[139, 125, 140, 147, 139, 126, 123, 146, 129, 109, 133, 153, 136, 137, 103, 127]
Read off the first entry from the right.
127
Read off the fifth entry.
139
The second smallest entry is 109
Read off the first entry.
139
Read off the entry just left of 147.
140
The entry just right of the largest entry -> 136
Read off the entry just right of 137.
103

m = [132 114 118 110 144 108 106]
What is the second entry?
Answer: 114
The entry just right of the largest entry -> 108
What is the 3rd entry from the left?
Answer: 118

B =
[[100 126 123 138 112 119 116 107 133]
 [141 125 111 142 121 139 138 115 125]
 [113 115 124 135 111 131 148 131 141]
 [112 123 128 148 132 135 141 145 122]
 [116 115 116 135 116 135 129 111 124]
 [131 125 136 151 108 132 122 123 124]]
Rows and columns are numbered from 0.
The entry at row 0, column 0: 100
The entry at row 1, column 1 -> 125
Which number is the entry at row 1, column 0? 141
The entry directly above 136 is 116
The entry at row 2, column 0 is 113
Which number is the entry in the bottom-left corner? 131
The entry in row 2 and column 1 -> 115
The entry directly below 129: 122
Which number is the bottom entry of the column that holds the largest entry? 151
Which number is the entry just right of the smallest entry? 126
The entry just right of 119 is 116
Which number is the entry in row 1 and column 2? 111
Which number is the entry in the top-right corner? 133
The entry directly above 139 is 119
Which number is the entry just right of 145? 122
Which number is the top entry of the column that holds the largest entry? 138

Read these off the table that follows.
1) Which number is the smallest entry in the last row?
2) Which number is the bottom entry of the column that holds the largest entry?
3) Which number is the entry directly below the largest entry?
4) Which number is the smallest entry in the last column?
5) Which number is the 1st entry, reading row by row?
6) Which number is the fifth entry, reading row by row?
7) Which number is the entry in the top-right corner?
8) Which number is the entry in the bottom-left corner?
[[130 132 119 124 130 137 132 127]
 [138 136 132 127 119 125 132 119]
 [117 132 125 132 118 145 131 125]
 [119 149 122 132 124 129 120 134]
 [131 129 131 128 127 127 129 126]
 [124 129 128 131 126 130 129 130]
 [133 131 124 154 129 130 117 121]
 [139 140 124 131 124 133 117 128]
 [121 115 127 138 126 129 124 128]
 [139 125 131 118 125 134 113 112]
 [124 118 129 127 120 129 125 120]
 [129 141 126 135 123 142 127 117]
 [132 140 132 132 128 136 124 120]]
1) 120
2) 132
3) 131
4) 112
5) 130
6) 130
7) 127
8) 132

M =
[[121, 132, 128, 129, 125, 129, 134, 131, 127, 128],
 [125, 125, 133, 132, 121, 127, 121, 136, 133, 115],
 [119, 137, 124, 127, 128, 130, 144, 127, 123, 137],
 [129, 133, 122, 124, 134, 129, 138, 120, 123, 142],
 [122, 136, 123, 127, 129, 129, 142, 126, 123, 138],
 [133, 132, 121, 123, 137, 129, 136, 117, 122, 144],
 [113, 140, 123, 129, 125, 130, 150, 130, 123, 137],
 [146, 117, 130, 125, 135, 126, 109, 121, 131, 125],
 [117, 132, 130, 131, 121, 129, 135, 136, 129, 123],
 [112, 130, 135, 135, 113, 128, 130, 145, 134, 111],
 [136, 132, 119, 121, 141, 129, 136, 113, 120, 149],
 [130, 133, 121, 123, 136, 129, 138, 118, 122, 144],
 [144, 117, 131, 126, 134, 126, 110, 123, 131, 124],
 [139, 118, 133, 128, 129, 126, 110, 128, 133, 118],
 [149, 120, 125, 122, 142, 127, 115, 113, 126, 137],
 [109, 141, 125, 130, 122, 130, 150, 134, 124, 133]]
The 1st entry on the diagonal from the top-right corner -> 128
The largest entry in the first column: 149
Report the top-left entry.
121
Report the entry in the bottom-right corner.
133
Report the largest entry in the last row.
150
Report the entry directly below 140.
117
The entry just left of 145: 130
Report the 3rd entry from the end, reading row by row.
134
The fifth entry, reading row by row is 125
The second entry on the main diagonal -> 125
The smallest entry in the last row is 109
The smallest entry in the last column is 111
The 3rd entry, reading row by row: 128
